Below is a small trained network, with its code and all its weights. Each question gives an input and a class and asks what happens when units are switched off, that is, made to give their printed mean instead of their output.

import numpy as np


def w(rows, s, z=0):
    codes = np.array(rows[::2]) - 128.0
    scale = np.full(codes.shape[1], s)
    scale[-1] = z or s
    return codes * scale


def f(y):
    return y / 2 * (1 + np.tanh(0.7978845608 * (y + 0.044715 * y**3)))


def log_softmax(a):
    a = a - a.max(-1, keepdims=True)
    return a - np.log(np.exp(a).sum(-1, keepdims=True))


def net(x, mask):
    res = np.array(x, float).reshape(1, 7) / 4 @ E
    y = f(res @ A[0][:, :-1].T + A[0][:, -1])
    res = res + np.where(mask, y, B[0][:, -1]) @ B[0][:, :-1]
    return log_softmax(res[-1] @ U[:, :-1].T + U[:, -1])


A, B = {}, {}
E = w([
[144,129,132,130,134,129,132,133,129,123,129],'x0',
[36,146,230,98,171,102,246,94,99,120,134],'x1',
[71,94,111,30,209,247,124,215,150,149,144],'x2',
[163,20,226,108,70,179,65,102,116,186,137],'x3',
[131,125,132,131,128,123,128,137,130,125,126],'x4',
[128,118,131,134,129,118,129,142,129,124,127],'x5',
[126,128,129,129,129,126,126,130,128,127,127],'x6',
],0.012)
A[0] = w([
[147,147,150,141,93,110,110,119,137,124,136,153],'neuron 0',
[119,99,174,113,113,129,139,111,126,142,130,54],'neuron 1',
[112,132,191,132,121,139,139,125,139,139,126,84],'neuron 2',
[137,159,130,129,128,110,135,133,115,120,119,131],'neuron 3',
[105,143,99,118,163,159,149,125,129,125,130,124],'neuron 4',
[133,151,135,135,120,92,133,112,115,126,123,165],'neuron 5',
[97,163,133,132,157,110,179,158,134,125,132,120],'neuron 6',
[128,103,98,142,134,103,89,106,122,127,135,123],'neuron 7',
[124,162,136,143,122,59,146,90,135,119,129,148],'neuron 8',
[153,110,114,125,87,155,88,139,136,149,130,100],'neuron 9',
[137,140,132,138,115,93,138,119,139,138,139,178],'neuron 10',
[112,128,131,132,132,127,123,136,121,121,141,104],'neuron 11',
[91,112,117,88,167,224,104,197,134,137,128,126],'neuron 12',
[135,125,123,133,112,128,109,94,117,125,114,138],'neuron 13',
[120,171,136,155,108,96,149,117,116,129,134,138],'neuron 14',
[155,163,4,143,136,106,68,172,140,121,124,209],'neuron 15',
[171,77,146,134,85,155,24,142,129,142,132,123],'neuron 16',
[104,101,141,123,123,116,122,123,115,126,120,91],'neuron 17',
[117,96,249,122,106,150,115,109,129,150,134,15],'neuron 18',
[92,156,130,127,152,98,176,133,125,120,137,158],'neuron 19',
[165,140,130,147,84,89,155,86,130,130,128,254],'neuron 20',
],0.021,0.0098)
B[0] = w([
[142,152,121,123,128,110,129,153,96,157,114,169],'neuron 0',
[131,131,122,135,125,148,121,116,113,116,184,157],'neuron 1',
[113,139,109,136,127,132,123,122,103,126,166,156],'neuron 2',
[112,126,126,127,125,129,123,84,129,127,121,153],'neuron 3',
[112,126,139,127,131,125,119,195,128,141,124,171],'neuron 4',
[128,119,120,156,132,132,111,94,140,117,127,173],'neuron 5',
[102,125,127,109,128,113,121,187,140,161,73,190],'neuron 6',
[127,131,147,129,138,123,117,160,108,135,125,156],'neuron 7',
[143,130,133,146,128,122,133,42,160,112,110,202],'neuron 8',
[121,118,127,125,122,108,133,119,161,141,65,171],'neuron 9',
[164,117,127,135,133,142,121,103,113,128,120,168],'neuron 10',
[133,130,114,128,114,126,151,125,137,140,115,129],'neuron 11',
[63,120,109,121,128,216,140,83,215,112,138,231],'neuron 12',
[134,130,132,148,123,113,136,163,122,131,113,152],'neuron 13',
[129,112,133,129,127,134,116,65,132,113,105,181],'neuron 14',
[143,130,118,138,112,170,140,99,69,106,253,252],'neuron 15',
[154,127,146,123,150,96,112,148,191,142,34,213],'neuron 16',
[136,125,133,130,142,138,149,126,131,107,151,138],'neuron 17',
[159,132,108,138,109,161,134,108,86,107,227,192],'neuron 18',
[61,137,140,122,135,96,140,107,130,127,66,195],'neuron 19',
[207,125,134,153,126,116,94,95,106,131,120,217],'neuron 20',
],0.03,0.035)
U = w([
[212,150,135,180,65,123,82,96,7,104,183,252],'0',
[118,101,160,139,147,139,81,48,211,128,2,139],'1',
[104,139,87,97,89,232,151,152,108,111,216,160],'2',
[22,147,158,57,166,131,161,197,159,183,30,24],'3',
[244,113,188,147,123,61,41,175,137,181,26,23],'4',
],0.0072,0.0027)

Each question gives the input, the list of numbers given to net, and the class t.
The units are the neurons (one row each of A and B). Each row of codes is followed by its name. A weight is (code - 128) times the scale printed after its matrix; where a second scale follows, it is the last column's (A, B and U).
mask holds one flag per neuron, in row order. A switched-off neuron (its flag False) gives its mean, the last column of its row in B, instead of its output. The means were averaged over made-up inputs and are rounded, as every weight is.
A unit's drop is (log p(t) with every unit on - log p(t) with that unit switched off) / (log p(t) with every unit on - log p(t) with every unit switched off).
The circuit of an input: a set's keep is (log p(t) with only the set's units on - log p(t) with every unit switched off) / (log p(t) with every unit on - log p(t) with every unit switched off). Starting from the 12 units with the biggest drops (on a tie, the unit counted first), units are removed one at a time, each time the one whose removal leaves the highest keep (on an exact tie, the one counted first), for as long as the keep stays at least 0.8.
circuit, biggest first: the units of the circuit, biggest drop first
most important unit: the unit with the biggest drop
k most important neurons: the k neurons with the biggest drops, biggest first
drop of u: that unit's drop, to one decimal
input [-2,-6,-1,2,6,-3,7], class 4: circuit, biggest first -> (neuron 16; neuron 12)
input [7,-8,0,8,-7,7,7], class 4: most important unit -> neuron 16
input [5,0,-4,1,5,8,-2], class 4: circuit, biggest first -> (neuron 15; neuron 12)
input [3,8,1,-3,-7,-7,-4], class 3: circuit, biggest first -> (neuron 6; neuron 20)
input [-3,-1,-3,2,3,1,-3], class 4: circuit, biggest first -> (neuron 12; neuron 15)
input [-2,-6,-7,1,0,-7,5], class 4: 2 most important neurons -> (neuron 16; neuron 18)
input [-4,0,2,-6,-5,-7,-1], class 2: 2 most important neurons -> (neuron 16; neuron 15)
input [-2,1,8,-3,7,-7,-5], class 3: 2 most important neurons -> (neuron 15; neuron 18)
input [-4,-8,0,2,-7,4,-4], class 4: 2 most important neurons -> (neuron 16; neuron 12)
input [-8,2,7,-1,4,-3,-8], class 3: drop of neuron 15 -> 0.6
input [-2,8,2,-1,-5,4,2], class 3: drop of neuron 15 -> 0.2
input [6,-4,-1,2,4,-6,8], class 4: drop of neuron 12 -> 0.2
input [-1,5,4,-2,1,-2,3], class 3: drop of neuron 0 -> 0.0
input [-7,1,5,5,4,-2,5], class 2: most important unit -> neuron 18
